  0.9  32.2  27.0
 -0.8   4.7   6.1
  3.7  -1.9  52.9
 21.0  14.4 -82.7
->
 0.9  4.7 52.9

-11.0 -22.1  52.6
-13.0  -9.3  37.6
-18.2 -41.2  61.0
->
-11.0  -9.3  61.0

 -2.1  66.0
 -4.4   8.1
-11.6  -4.3
-24.1  34.5
->
-2.1  8.1

 69.7 -15.3
 50.5   9.1
->
69.7  9.1

 42.3  18.6 -13.2
-36.5 -20.8 -21.7
-54.4 -13.1 -20.6
-58.8 -26.8  -7.1
  9.3   0.1  63.5
->
 42.3 -20.8 -20.6

  6.4  12.7
-72.8  20.8
 -2.5  -9.6
-48.7  -3.3
->
 6.4 20.8

  0.0  -0.8
 11.8 -75.8
->
  0.0 -75.8
